141 98 72 89 83 155 result: 155
99 121 151 141 104 82 86 result: 86
141 150 79 128 125 result: 125
98 102 94 45 result: 45
108 136 156 106 90 73 result: 73
151 160 159 122 108 144 50 result: 50
---
[[ 64 143 146 145 145]
 [ 39 165 169 167 167]] | 64

[[ 72  99  57 160  48]
 [125 108 149  40 139]] | 72

[[139 122 113 132  62 133]
 [ 46  90  95  61 146  64]] | 139

[[ 80  63 162 138]
 [ 42  69 169 130]] | 80

[[ 54  53  52  54 151 151]
 [ 89  89  88  89 117 117]] | 54

[[52 49 42 51]
 [59 56 50 59]] | 52

[[ 99  98  98 100 100  99 100]
 [134 157 163 111 111 133  94]] | 99

[[ 59  50 141  52  56 156 146]
 [ 84  80 123  89  85 123 116]] | 59
---
[112  84  56  97  93 170]: 170
[100 108 143 157 117 101]: 101
[125  52 166 107]: 107
[147 146  49  55  53  42  54]: 54
[121 116 168 157]: 157
[158  72 122 136  94  70 115]: 115
[ 46  85  98  99  89 108  92]: 92
[ 94 101 100 152]: 152
---
51 85 153 87 80 132 92 -> 132

54 49 158 146
153 141 43 50
-> 158

58 47 52 117 79 -> 117

158 37 44 42
100 97 99 100
-> 44

63 60 125 152 118 -> 152

95 66 170 126 90
108 96 112 98 97
-> 126

136 160 47 157 140 -> 157

138 98 126 107 78 162 115 -> 162

152 57 48 70 68 51
90 148 127 114 108 130
97 139 126 133 92 147
-> 68
---
[126 137 132 170] ==> 132

[[102 125  71 114  69  99  83]
 [ 88 124 148 152  59 102 140]
 [115 108  69  78 118 139  79]] ==> 140

[[124  57 132  94  76  88  37]
 [128  84 136 112  97 102  76]
 [130 103 139 118 111 114 100]] ==> 132

[[ 49  91 102  94]
 [ 61  85  95  90]
 [ 70 119 136 126]] ==> 119

[ 63 143 138  46 136 125  72] ==> 136

[[115 136 112 123]
 [ 62  83  58  73]
 [151 101 161 122]] ==> 136

[ 52  63  43  51 119  47 131] ==> 63
---
[[136 145 121 103]
 [130 150 125 112]] out 145

[[ 86  60 109  76]
 [ 93 119  93 102]
 [112 110 112  49]] out 119

[[115  87 110 167]
 [168  87  78 115]] out 87

[[111  44  64 160]
 [111 116  64 115]] out 44

[[ 51  47 100 119]
 [ 63  72 104  70]] out 47

[[ 50  76 118 121]
 [ 46 106 100 125]
 [140 121 124 118]] out 106
---
153 156 134 130 ans = 156

144 140 121 88
99 97 98 152
147 142 74 102
ans = 142

109 51 152 164 ans = 51

76 120 59 92
79 85 36 102
ans = 85

85 166 139 144 ans = 166

91 98 127 153 ans = 98

75 93 100 162 ans = 93
---
[[ 67 169 109  94  59  41]
 [108  66  92 128 143 153]
 [100 109 116  96  86 105]] => 105

[[114  59 114 135  96 113]
 [ 96 110 100 128  50 110]] => 110

[ 85 139  86 156  78 137 130] => 130

[ 64 154 119 109 114 115] => 115

[[ 61 153 144  86  41]
 [ 67 147 162  83 101]
 [ 91 122 137  78 135]] => 135

[ 49 114  69  82 122 149 131] => 131

[[ 57 119 117  39  53 157]
 [ 60 111  56  95 127 143]] => 143

[ 49 102 119 114 101] => 101

[112  81  41 135] => 135
---
 41  114  134  124
 78  106   89  128
115  156   83  113
value 115

110  130  105  135   82
126   49   57   98  148
121   87  103  148  118
value 121

 62  144  152   36   44  158
143  169   83   50   90  110
131  130  108   60   62  105
value 131

102  135  107   32  131  107   44
105  144  118   41  139  114   52
 93  119  162   50  112  142   52
value 93

 87  119   91  134
119  101  113  101
157  100  143   59
value 157

 91  129   83  120
112   95  101  107
 82  150  141   92
value 82

 70  142   86  130  130  132   64
 63   95   68  141  152  148  108
 84   70   82  122  118  121  131
value 84

 94  131  135  133
150   54   50   53
 95  120  119  118
value 95
---
[[153  68 142 127  89  46]
 [121  75  61 141  69  96]]	142

[ 99  52 113  56  46]	99

[ 98  56 112  92  84 156]	112

[119  82  89  88  38 118]	118

[[124 165 138  35]
 [ 32  32  79 109]
 [ 33 113 159  85]]	159

[ 54  49  52 103 166]	103

[137 151 128 135 102]	137
---
105 77 98 135 48 => 98
93 169 103 123 121 => 121
92 77 112 45 111 => 92
90 164 91 132 136 => 132
31 99 155 87 116 => 99
152 155 169 128 145 => 152
